Here is a tiny trained network, its code and every weight. The questions are about switching its units off for an input and a target symbol, where a switched-off unit gives its printed mean instead of its output.

import numpy as np


def w(rows, s, z=0):
    codes = np.array(rows[::2]) - 128.0
    scale = np.full(codes.shape[1], s)
    scale[-1] = z or s
    return codes * scale


def norm(h):
    return h / np.sqrt((h * h).mean(-1, keepdims=True) + 1e-5)


def f(y):
    return y / 2 * (1 + np.tanh(0.7978845608 * (y + 0.044715 * y**3)))


def softmax(a):
    e = np.exp(a - a.max(-1, keepdims=True))
    return e / e.sum(-1, keepdims=True)


def log_softmax(a):
    a = a - a.max(-1, keepdims=True)
    return a - np.log(np.exp(a).sum(-1, keepdims=True))


def net(x, mask):
    ids = ['ΔΘΦβγζηλμξστ'.index(c) for c in x.split()]
    T = len(ids)
    res = E[ids] + P[:T]
    r = norm(res)
    for j in range(2):
        rows = slice(3 * j, 3 * j + 3)
        q, k, v = (r @ M[0][rows].T for M in (Q, K, V))
        z = softmax(np.where(np.tri(T) > 0, q @ k.T / 3**0.5, -1e9)) @ v
        o = O[0][rows]
        res = res + np.where(mask[j], z, o[:, -1]) @ o[:, :-1]
    y = f(norm(res) @ A[0][:, :-1].T + A[0][:, -1])
    res = res + np.where(mask[2:26], y, B[0][:, -1]) @ B[0][:, :-1]
    return log_softmax(norm(res)[-1] @ U[:, :-1].T + U[:, -1])


Q, K, V, O, A, B = {}, {}, {}, {}, {}, {}
E = w([
[223,45,140],'Δ',
[43,99,213],'Θ',
[27,131,216],'Φ',
[71,135,184],'β',
[136,134,161],'γ',
[253,67,125],'ζ',
[230,118,123],'η',
[85,125,184],'λ',
[2,75,215],'μ',
[200,130,134],'ξ',
[177,139,141],'σ',
[184,13,154],'τ',
],0.0068)
P = w([
[140,189,176],'0',
[120,159,102],'1',
[155,97,211],'2',
[53,53,122],'3',
[125,161,101],'4',
[155,111,245],'5',
[63,40,165],'6',
[132,155,102],'7',
[152,137,248],'8',
[94,36,181],'9',
[133,154,101],'10',
[160,121,235],'11',
],0.014)
Q[0] = w([
[186,159,124],'H1',
[107,76,75],'H1',
[96,182,1],'H1',
[93,100,160],'H2',
[127,158,147],'H2',
[97,197,102],'H2',
],0.02)
K[0] = w([
[167,164,65],'H1',
[168,3,160],'H1',
[77,83,21],'H1',
[113,64,153],'H2',
[202,183,105],'H2',
[121,158,82],'H2',
],0.019)
V[0] = w([
[190,93,51],'H1',
[142,55,133],'H1',
[8,43,132],'H1',
[85,112,75],'H2',
[167,184,150],'H2',
[185,159,119],'H2',
],0.016)
O[0] = w([
[255,170,153,20],'H1',
[155,118,247,123],'H1',
[44,18,214,1],'H1',
[121,168,51,46],'H2',
[94,49,177,127],'H2',
[51,89,149,100],'H2',
],0.0097,0.0073)
A[0] = w([
[87,131,199,158],'N1',
[164,160,147,57],'N2',
[108,92,88,131],'N3',
[141,93,102,113],'N4',
[137,127,93,101],'N5',
[79,204,155,71],'N6',
[150,149,133,84],'N7',
[177,189,135,13],'N8',
[210,115,89,191],'N9',
[142,124,92,91],'N10',
[130,124,126,87],'N11',
[52,103,58,2],'N12',
[47,65,17,102],'N13',
[73,89,177,183],'N14',
[147,91,123,63],'N15',
[7,165,139,104],'N16',
[43,130,111,34],'N17',
[97,102,60,230],'N18',
[154,88,133,23],'N19',
[93,200,13,49],'N20',
[129,135,160,115],'N21',
[26,192,168,25],'N22',
[89,170,133,173],'N23',
[136,155,32,30],'N24',
],0.015,0.0053)
B[0] = w([
[130,78,111,214],'N1',
[100,147,157,151],'N2',
[111,167,93,153],'N3',
[150,133,105,125],'N4',
[147,131,111,125],'N5',
[190,161,135,136],'N6',
[113,134,162,133],'N7',
[109,119,162,173],'N8',
[139,92,146,229],'N9',
[132,122,114,124],'N10',
[127,143,127,115],'N11',
[113,174,146,177],'N12',
[21,250,73,241],'N13',
[98,102,119,254],'N14',
[149,102,125,116],'N15',
[159,164,156,237],'N16',
[143,153,144,182],'N17',
[103,135,78,206],'N18',
[140,113,146,114],'N19',
[133,32,103,188],'N20',
[120,109,118,138],'N21',
[170,107,163,179],'N22',
[187,87,96,162],'N23',
[151,92,107,159],'N24',
],0.011,0.007)
U = w([
[187,187,159,138],'Δ',
[70,98,125,66],'Θ',
[78,136,134,79],'Φ',
[78,151,73,127],'β',
[133,115,7,101],'γ',
[157,178,113,146],'ζ',
[204,126,49,140],'η',
[111,195,78,255],'λ',
[66,8,177,93],'μ',
[186,108,35,39],'ξ',
[164,104,10,29],'σ',
[144,100,224,235],'τ',
],0.013,0.0038)

Each question gives the input, a string of symbols that net reads in full, and the target symbol t.
The units are the heads (3 rows each of Q, K, V and O) and the neurons (one row each of A and B). Each row of codes is followed by its name. A weight is (code - 128) times the scale printed after its matrix; where a second scale follows, it is the last column's (O, A, B and U).
mask holds one flag per unit, heads first, then neurons. A switched-off unit (its flag False) gives its mean, the last column of its rows in O or B, instead of its output. The means were averaged over made-up inputs and are rounded, as every weight is.
A unit's drop is (log p(t) with every unit on - log p(t) with that unit switched off) / (log p(t) with every unit on - log p(t) with every unit switched off).
The circuit of an input: a set's keep is (log p(t) with only the set's units on - log p(t) with every unit switched off) / (log p(t) with every unit on - log p(t) with every unit switched off). Starting from the 12 units with the biggest drops (on a tie, the unit counted first), units are removed one at a time, each time the one whose removal leaves the highest keep (on an exact tie, the one counted first), for as long as the keep stays at least 0.8.
circuit, biggest first: the units of the circuit, biggest drop first
k most important neurons: the k neurons with the biggest drops, biggest first
heads that matter: for each layer, one digit per head in row order, 1 if its drop is at least 0.15 and else 0, layers parted by /
drop of u: that unit's drop, to one decimal
input ζ τ μ Θ Δ λ Δ β λ, target Δ: circuit, biggest first -> [H1; N13]
input λ τ τ Δ τ Δ Φ ζ η Δ Θ λ, target λ: heads that matter -> 10
input γ Δ γ τ τ τ, target γ: circuit, biggest first -> [H1]
input τ τ γ λ, target λ: heads that matter -> 11
input λ τ λ Θ τ ξ, target λ: heads that matter -> 10
input Δ β λ Δ Θ τ Δ γ Δ Φ, target τ: heads that matter -> 11
input λ η γ μ λ ξ, target λ: circuit, biggest first -> [H1; N16]
input η τ Θ τ τ λ λ β γ, target η: circuit, biggest first -> [H1; N13]
input τ γ γ, target μ: heads that matter -> 01
input τ μ η ζ τ Δ Δ, target τ: 2 most important neurons -> [N13; N9]
input τ Φ τ λ, target μ: heads that matter -> 10
input τ τ Δ μ, target τ: heads that matter -> 11
input Φ λ γ μ, target λ: circuit, biggest first -> [H2; N13]
input τ ξ λ β η η η λ μ λ λ ξ, target τ: 2 most important neurons -> [N13; N16]
input μ Δ τ Δ, target μ: most important neuron -> [N16]
input τ μ Δ τ Δ γ Δ λ σ τ τ, target τ: drop of H1 -> 0.7
input η λ τ τ τ τ ζ τ λ λ λ λ, target η: drop of N13 -> 0.1
input λ σ τ γ, target μ: drop of N4 -> 0.0
